Below are the code and all the weights of a small trained network. Each question names an input and a target symbol and asks about switching units off, where a switched-off unit gives its printed mean instead of its output.

import numpy as np


def w(rows, s, z=0):
    codes = np.array(rows[::2]) - 128.0
    scale = np.full(codes.shape[1], s)
    scale[-1] = z or s
    return codes * scale


def f(y):
    return y / 2 * (1 + np.tanh(0.7978845608 * (y + 0.044715 * y**3)))


def softmax(a):
    e = np.exp(a - a.max(-1, keepdims=True))
    return e / e.sum(-1, keepdims=True)


def log_softmax(a):
    a = a - a.max(-1, keepdims=True)
    return a - np.log(np.exp(a).sum(-1, keepdims=True))


def net(x, mask):
    ids = ['ΓΔΘΦαετψω'.index(c) for c in x.split()]
    T = len(ids)
    res = E[ids] + P[:T]
    u = 0
    for l in range(2):
        q, k, v = (res @ M[l].T for M in (Q, K, V))
        z = softmax(np.where(np.tri(T) > 0, q @ k.T / 2**0.5, -1e9)) @ v
        res = res + np.where(mask[u], z, O[l][:, -1]) @ O[l][:, :-1]
        u += 1
        y = f(res @ A[l][:, :-1].T + A[l][:, -1])
        res = res + np.where(mask[u : u + 4], y, B[l][:, -1]) @ B[l][:, :-1]
        u += 4
    return log_softmax(res[-1] @ U[:, :-1].T + U[:, -1])


Q, K, V, O, A, B = {}, {}, {}, {}, {}, {}
E = w([
[63,93,25,176,165],'Γ',
[161,223,129,120,124],'Δ',
[174,5,140,192,148],'Θ',
[144,201,83,92,114],'Φ',
[146,68,173,139,226],'α',
[159,159,192,52,110],'ε',
[160,166,134,116,165],'τ',
[88,23,69,77,123],'ψ',
[156,171,121,115,153],'ω',
],0.017)
P = w([
[8,137,147,115,105],'0',
[163,132,145,125,128],'1',
[160,128,147,131,121],'2',
[151,130,144,125,106],'3',
[164,140,153,132,107],'4',
[153,133,146,130,105],'5',
[151,126,143,130,106],'6',
],0.011)
Q[0] = w([
[2,20,137,182,34],'L0H1',
[134,155,139,70,86],'L0H1',
],0.017)
K[0] = w([
[219,104,29,71,169],'L0H1',
[7,120,71,115,194],'L0H1',
],0.015)
V[0] = w([
[117,44,87,90,113],'L0H1',
[208,107,74,79,5],'L0H1',
],0.013)
O[0] = w([
[119,77,123,132,68,235],'L0H1',
[63,169,162,155,8,3],'L0H1',
],0.011,0.0039)
A[0] = w([
[136,51,155,66,48,135],'L0N1',
[254,163,143,123,60,95],'L0N2',
[183,139,92,148,88,255],'L0N3',
[204,62,140,111,120,143],'L0N4',
],0.0092,0.0021)
B[0] = w([
[196,155,115,76,254,233],'L0N1',
[109,21,91,123,98,194],'L0N2',
[159,128,56,225,178,173],'L0N3',
[18,172,167,90,67,253],'L0N4',
],0.0081,0.0072)
Q[1] = w([
[117,254,133,201,154],'L1H1',
[53,60,111,223,190],'L1H1',
],0.019)
K[1] = w([
[123,235,124,126,111],'L1H1',
[150,108,128,251,92],'L1H1',
],0.026)
V[1] = w([
[102,242,151,5,97],'L1H1',
[159,212,21,186,130],'L1H1',
],0.012)
O[1] = w([
[240,43,167,111,122,82],'L1H1',
[174,160,1,30,103,2],'L1H1',
],0.0081,0.0096)
A[1] = w([
[186,68,148,63,41,6],'L1N1',
[158,130,222,121,39,223],'L1N2',
[49,11,133,122,62,218],'L1N3',
[92,212,190,33,101,47],'L1N4',
],0.011,0.0024)
B[1] = w([
[3,225,179,44,69,222],'L1N1',
[68,30,37,107,209,198],'L1N2',
[242,169,68,190,49,255],'L1N3',
[74,75,3,50,80,138],'L1N4',
],0.0079,0.0098)
U = w([
[60,189,83,137,128,70],'Γ',
[141,251,182,108,112,181],'Δ',
[41,232,209,203,27,215],'Θ',
[66,196,182,108,3,63],'Φ',
[87,223,195,156,177,4],'α',
[67,82,149,125,78,166],'ε',
[174,188,115,143,178,114],'τ',
[159,87,95,173,58,85],'ψ',
[173,189,122,145,146,186],'ω',
],0.0063,0.003)

Each question gives the input, a string of symbols that net reads in full, and the target symbol t.
The units are the heads (2 rows each of Q, K, V and O) and the neurons (one row each of A and B). Each row of codes is followed by its name. A weight is (code - 128) times the scale printed after its matrix; where a second scale follows, it is the last column's (O, A, B and U).
mask holds one flag per unit, layer by layer, with each layer's heads first. A switched-off unit (its flag False) gives its mean, the last column of its rows in O or B, instead of its output. The means were averaged over made-up inputs and are rounded, as every weight is.
A unit's drop is (log p(t) with every unit on - log p(t) with that unit switched off) / (log p(t) with every unit on - log p(t) with every unit switched off).
The circuit of an input: a set's keep is (log p(t) with only the set's units on - log p(t) with every unit switched off) / (log p(t) with every unit on - log p(t) with every unit switched off). Starting from all 10 units, units are removed one at a time, each time the one whose removal leaves the highest keep (on an exact tie, the one counted first), for as long as the keep stays at least 0.8.
units of the circuit, in order: the units of the circuit, biggest drop first
unit that matters most: the unit with the biggest drop
k most important neurons: the k neurons with the biggest drops, biggest first
input Γ Δ ε Φ, target Γ: 4 most important neurons -> L0N4, L0N3, L0N1, L1N4
input Δ ε Θ Δ Γ α, target Γ: units of the circuit, in order -> L0N1, L1H1, L0N4
input α Γ Γ α, target Γ: unit that matters most -> L1H1
input Θ ε Δ, target Θ: units of the circuit, in order -> L0N2, L0H1, L1H1, L0N1
input Θ Φ Δ, target Θ: units of the circuit, in order -> L1H1, L0N2, L0H1
input ε Θ ε Δ, target ε: units of the circuit, in order -> L1H1, L1N2, L1N1
input Θ Δ Δ Φ, target Θ: units of the circuit, in order -> L1H1, L0H1
input Δ Δ ψ Γ ψ Δ, target Δ: units of the circuit, in order -> L0H1, L1N1, L1H1
input Δ ψ Δ τ ψ α, target Δ: units of the circuit, in order -> L0H1, L1H1, L0N2, L1N1
input Θ ω Φ, target Θ: units of the circuit, in order -> L1H1, L0H1, L0N1
input Δ Θ Φ, target Δ: units of the circuit, in order -> L0H1, L1N1, L1H1
input ε τ ω, target ε: 2 most important neurons -> L1N2, L1N1
input Γ Θ Δ ω Δ Δ, target Γ: units of the circuit, in order -> L1H1, L0H1, L0N2
input Γ Φ Δ Δ, target Γ: 2 most important neurons -> L0N4, L1N4
input Φ ω ω Θ α, target Θ: 2 most important neurons -> L0N1, L1N2
input ψ Θ Θ Θ Θ α Δ, target ψ: units of the circuit, in order -> L0H1, L0N2, L1N3
input Φ ε Φ Φ τ Φ, target Φ: units of the circuit, in order -> L0H1, L1N1, L1H1
input Φ Δ Δ ω Φ ψ Δ, target Φ: unit that matters most -> L1N1
input Δ ω Δ Φ, target Δ: 4 most important neurons -> L1N1, L0N4, L1N2, L0N2
input τ ω α α Γ τ ω, target τ: most important neuron -> L1N1
input Θ α Φ Γ τ ψ, target Θ: 2 most important neurons -> L1N2, L0N4
input Γ τ Δ Γ Γ Φ, target Γ: 2 most important neurons -> L0N4, L1N4
input Γ Δ Γ τ, target Γ: 2 most important neurons -> L0N4, L1N4
